In the rows, 128 means zero.
[118 144 147  65 153  89  90  99  87  98 140 141 155 136  24 107 120 160
 107 186 162 161 102  88 125 134 149 152 155 157  72 153 140 130] : 3
[117 153 105  49 175  77  79 110  92  98  96 154 152 165  24  93 117 162
 114 170 156 170 120 107 116 115 140 152 153 156  65 154 162 150] : 1
[133 126 165 107 154 110 127 142 125 117 106  99 142 133 106 124 136  83
  92 157 195 163 153 106 135 105 130 100 169 155  70 120 133 108] : 7
[125 146 188  96 139 109 117 134 105  93 140  93 143 117 119 145 150 103
  99 165 151 141 147 120 115 110 132  98 152 148  79 124 123 108] : 0
[119 118 164  50 160 104  88 101  98 136 139 176 146 131  41 132 119 150
 140 196 126 141 134  90 141 138 158 139 149 156 119 119 158 154] : 7
[131 139 196  79 154  97 127 143 123  98 125 100 143 122 110 135 142  66
 107 182 157 159 153  79 122 113 135 110 160 128  78 123 143 116] : 5
[117 134 155 111 176 120 125 128 108 125 136 108 157 104 147 152 144  64
  95 172 176 135 157 118 144 111 133 122 161 132 113 116 128 138] : 2
[126 138 178  79 140  89 117 154 114 100 129 100 143 105 109 123 146  92
 103 174 153 151 152  92 114 116 144 108 147 133  76 119 151 117] : 5
[135 143 176  93 151  89 118 139 122 114 122  90 157 110 107 118 136  85
  85 153 179 147 148  94 114  96 124 109 154 140  82 123 135 117] : 5
[123 112 179  93 157 108 138 132 124 124 126 138 151 120 140 138 132  75
 103 175 152 156 164 120 148 124 144 104 169 131 100 110 129 123] : 6
[121 143 163 102 178 108 109 128 110 102 123 105 141 118 118 135 146  88
  98 166 179 154 144 112 126 103 131 109 158 142  96 122 145 125] : 2
[126 141 131  55 151  82  88 104 112  84 112 125 138 160  29 122 110 161
 138 179 145 165 121  86  97 105 136 130 133 142  93 140 151 144] : 7
[112 134 153 112 178  97 126 138  95 118 138  96 139 113 109 131 140 106
  60 163 155 151 151 119 103 109 111  87 146 136  75 134 133 120] : 1
[118 126 168  92 174  91 139 145 105  99 141 105 164 102 122 115 132  94
 104 179 135 162 160 103 121 114 129 105 171 109  95 125 120 121] : 3
[ 93 132 159  58 192  77  95 108  62 100 152 150 149 122  53 161 128 139
 148 181 144 163 147  83 101 104 160 108 168 131 100 139 149 150] : 8
[126 156 162  54 152  70  83  80  76 125 121 130 134 140  26  99 118 169
 123 162 165 154 101  90 104 113 168 119 133 173  85 130 147 137] : 8
[116 155 166  67 189  79  77  90  79  90 135 159 150 131  69 135 113 117
 112 175 171 163 134  88 111 117 156 162 169 147 102 145 149 143] : 2
[120 126 185  98 159 107 140 136 113  94 132 111 134 121 106 146 135  82
 117 190 149 156 149 106 131 127 131  89 154 119  80 135 132 117] : 0
[ 98 148 150  52 169  96 104 101  79 107 131 129 162 149  51 135 108 159
 128 188 136 149 104 100  99 124 145 142 171 153  81 141 125 148] : 8
[122 120 169 105 171  96 140 138 119 108 126 109 157 121 103 113 131  84
 104 169 161 166 160  86 143 105 132  99 180 122  91 128 126 121] : 3
[125 135 189  96 165  95 121 142 113 111 133  99 145 126 105 123 131  92
  98 156 149 154 151 106 113 114 126 104 161 127  75 137 127 127] : 0
[120 133 165  56 148  89  90 123  79  92 156 159 136 131  39 137 105 144
 137 186 146 157 123  85  89 116 124 138 144 154  81 132 140 138] : 9
[126 176 122  87 180 103  56 103 125 123 140 153 170 132  23 106 109 144
 113 192 150 152 107 106 169 148 165 179 138 147 116 161 153 153] : 10
[ 95 150 155  57 177  85  91 112  92  75 128 129 150 146  65 129 125 132
 143 185 137 166 120  84  93 114 147 131 165 128  81 142 158 149] : 2
[114 117 169  65 171  85  86 110 108 114 146 168 143 153  26 125 118 152
 139 180 114 161 130  76 123 131 143 123 146 128  81 145 166 168] : 6
[117 156 123  59 166 106  73 139 100 101 126 122 180 147  23 116 127 170
 140 185 140 160 117 108 134 121 133 148 175 157  82 140 151 147] : 10
[131 128 176 123 166  97 127 149 115 119 152 136 128 108 131 133 150  60
 103 160 156 151 149 123 125 105 132 112 140 120  98 124 141 116] : 9
[120 134 186  82 158 107 124 123 127  96 115  83 159 120 136 130 138  72
 107 161 173 149 155 101 121 103 130 101 168 138  83 107 131 127] : 2
[126 135 171  62 137  84  96  80 110 100 157 139 152 149  47 116 123 146
 117 169 119 132 111  88 115 126 143 162 145 137  76 145 138 153] : 3
[118 128 155 108 161 114 122 139 125 125 127 106 122 118 120 135 125  87
  77 156 159 146 150 118 109 128 136  97 139 130  81 131 129 122] : 7
[142 128 170  41 125  60  81 121  98 124 122 142 164 138  34  87 124 145
 120 147 159 141 134  70 120 120 157 176 160 164  69 126 166 157] : 5
[132 140 151 127 171  90 118 139 130 120 133  91 139 108  98 112 118  98
  73 156 151 146 157 118 130 121 134  96 141 118 106 134 133 130] : 10
[126 152 146  58 158  87  89 121  76 115 155 139 116 154  47 130 128 115
 159 161 135 145 115  96  66  98 137 137 134 142  63 135 161 158] : 9
[119 146 146  49 182  93  82 113  76 134 140 131 156 153  49 121 145 132
 118 160 148 151 129 107 104 106 129 146 162 162  59 136 162 156] : 1
[112 136 163 110 174 112 116 137 125  85 116 100 170 119 125 151 167  88
  84 169 169 156 157 107 147 111 135 114 162 125 106 131 131 123] : 2
[109 144 169 105 187  99 118 121 114 109 128 107 158 133 103 148 151 107
  88 163 151 158 139 109 128 103 135 105 160 124 102 142 118 126] : 8
[103 163 139  85 171  97  72 106 115  99 158 141 146 141  39 141 115 140
 112 184 123 148 111 103 114 131 139 134 139 122  79 168 142 151] : 10
[129 130 136  75 165  88  94 117  80 106 138 164 143 146  33 147 111 144
 129 196 141 153 153  85 114 130 132 123 145 134  70 150 161 163] : 4
[117 154 172 101 155 111 127 138 125 121 139  86 153 133 120 137 136  69
 116 162 146 163 138 100 123 119 134  97 160 113  82 136 112 118] : 10
[136 150 164  66 150  85  67 113  97 129 143 143 137 140  36 103 116 151
 137 160 143 151 129  95 127 115 151 137 156 169  92 123 161 145] : 10
[118 131 143  62 157  79  91 115  89 100 109 148 141 139  43 114 122 170
 106 167 145 158 136 104 104 121 161 130 159 160 100 130 155 131] : 7
[115 131 149  76 161  85  89 113  61 121 138 160 132 170   8 160 134 157
 108 177 157 170 122  61 109 124 146 147 157 151  83 164 135 144] : 7
[103 140 168  39 171  83  88  83  93 102 114 143 144 161  41 120 143 148
 126 165 146 156 100  94  93 110 145 122 159 143  76 140 161 149] : 2
[128 167 123  69 142  77  70 129 100  88 122 124 133 161  22  96 114 176
 137 175 140 174 104  98 115 123 153 153 143 153  80 149 162 135] : 10
[108 148 189  62 147  79  91  98  96  90 128 126 165 165  18 120 141 156
 123 164 145 159 104  83 107 117 153 132 172 153  58 157 148 132] : 0
[120 126 161  86 159 119 126 149 131 133 109  95 145 131 108 120 131  84
 106 174 167 164 149 101 135 123 143 103 158 142  88 115 132 121] : 7
[141 157 169  66 179  78  75  89  72 105 150 155 150 119  61 139 123 128
 127 173 165 152 135  99 125 111 151 146 147 156  91 139 142 144] : 8
[126 133 146  76 168  77  95 119  72 116 133 130 161 152  18 132 136 159
  93 171 163 157 133  94  94 126 132 124 158 149  49 156 161 149] : 4
[144 147 186  58 150  72  87  96  91  87 138 138 163 133  43 106 101 140
 154 171 133 139 142  87 114 117 149 151 167 156  83 129 155 154] : 0
[127 135 172 119 163  92 124 140 115  97 125 117 139 129 124 129 135  90
  77 158 164 169 156 119 121 120 148 111 164 135  77 133 135 111] : 6
[137 142 141  51 152  81  90 135 117 100 117 132 173 153  38  91 124 139
 133 167 139 164 117  92 114 122 138 175 140 137  88 141 143 151] : 9
[119 141 166  41 161  74  87 102  91 101 141 157 138 116  28 125 104 138
 126 201 141 151 122  68 103 135 152 135 133 133  88 144 164 149] : 5
[103 123 134 112 174  98 129 152 114 116 130 102 149 101  86 137 120 109
  97 179 147 156 168 101 131 116 133  62 152 106 113 131 127 132] : 10
[135 132 166 107 157  93 127 173  97  94 128 102 143 115 108 117 145  88
 104 155 167 163 157 112 102 102 127 106 164 142  68 118 141 111] : 9
[150 155 192  58 140  86  76  77  80 122 146 139 131 149  36 125 138 139
 118 154 170 135 108 107 112 114 153 155 144 184  78 135 154 134] : 0
[112 151 134  45 163  85  82 102  75 128 138 155 163 131  27 126 108 165
 124 189 136 152 122  97 119 133 160 144 157 147 118 138 134 149] : 10
[140 150 145  46 140  79  74 107  62 129 133 147 132 145  15 130 156 151
 131 163 162 132 112  85 101 104 152 148 138 172  71 134 176 154] : 5
[126 154 172 114 177 109 118 109 120 120 133 102 163 108 134 144 137  74
  91 165 177 144 153 118 150  98 144 111 155 141 116 122 113 120] : 8
[132 134 166  86 155  97 107 159 115 132 141 128 133 112 124 116 154  77
 103 146 152 156 149 119 110 106 134 108 128 127  84 120 134 124] : 9
[122 142 173 109 167 107 126 140 103 125 123  95 159 125  91 126 141 100
  99 166 169 155 136 107 132 106 123  92 166 142  82 135 121 119] : 0
[130 113 151  99 158 104 128 124 133 114 128 129 147 105 114 114 121  91
  78 169 168 146 161 115 159 129 141 126 150 127 107 127 123 125] : 3
[104 136 188  46 153  76  86  93 102  80 140 137 193 143  64 127 131 144
 111 173 147 158 110  85 115 130 142 181 175 140  76 146 138 146] : 2
[122 149 141 121 185  98 107 142 119 109 123 105 156 115  89 120 114 103
  62 156 177 159 152 122 128 115 124 104 169 134  84 147 122 119] : 10
[133 142 159  71 152  90  85  93  70 117 145 176 127 132  33 129 130 122
 141 140 174 134 116 104  90 110 153 129 147 168  65 135 164 140] : 9
[122 128 170 101 166  97 124 136 136 119 122 115 141 131 129 116 122  79
 105 155 162 171 154 113 125 101 132  89 157 127  85 120 135 123] : 6
[123 156 146 106 165 109 115 134 114 106 119  86 136 131 112 134 164  88
  69 168 173 161 149 118 127 106 132  98 133 145  76 133 136 106] : 1
[109 151 167  72 174 102  85 114 110 119 169 140 165 142  73 146 123 126
 115 200 123 154 131 100 114 140 145 155 147 131  93 148 156 150] : 4
[122 146 178  98 162 104 132 128 108  89 126 100 155 116 112 140 138  90
 108 181 160 152 142 121 123 110 127  91 162 130  83 133 123 109] : 0
[101 142 161  65 179  89  97 117  65  96 149 161 145 138  21 157 129 131
 125 199 146 144 117  76  97 128 148 145 179 143  64 157 171 147] : 5
[125 122 154 113 157  91 131 165 100 103 122 121 125 128  99 116 125  88
  96 145 170 158 155 109  96 103 129 106 167 140  65 127 139 120] : 9
[119 139 151 112 193 105 129 135 112 105 120 105 149 119 112 143 123  79
 107 175 171 159 163 105 140 111 143 105 165 125  99 134 126 133] : 8
[124 153 150  68 165  82  91  95 112  81 113 151 138 170  45 116 107 144
 101 181 160 180 105 108 113 136 160 164 153 150  82 157 151 127] : 6
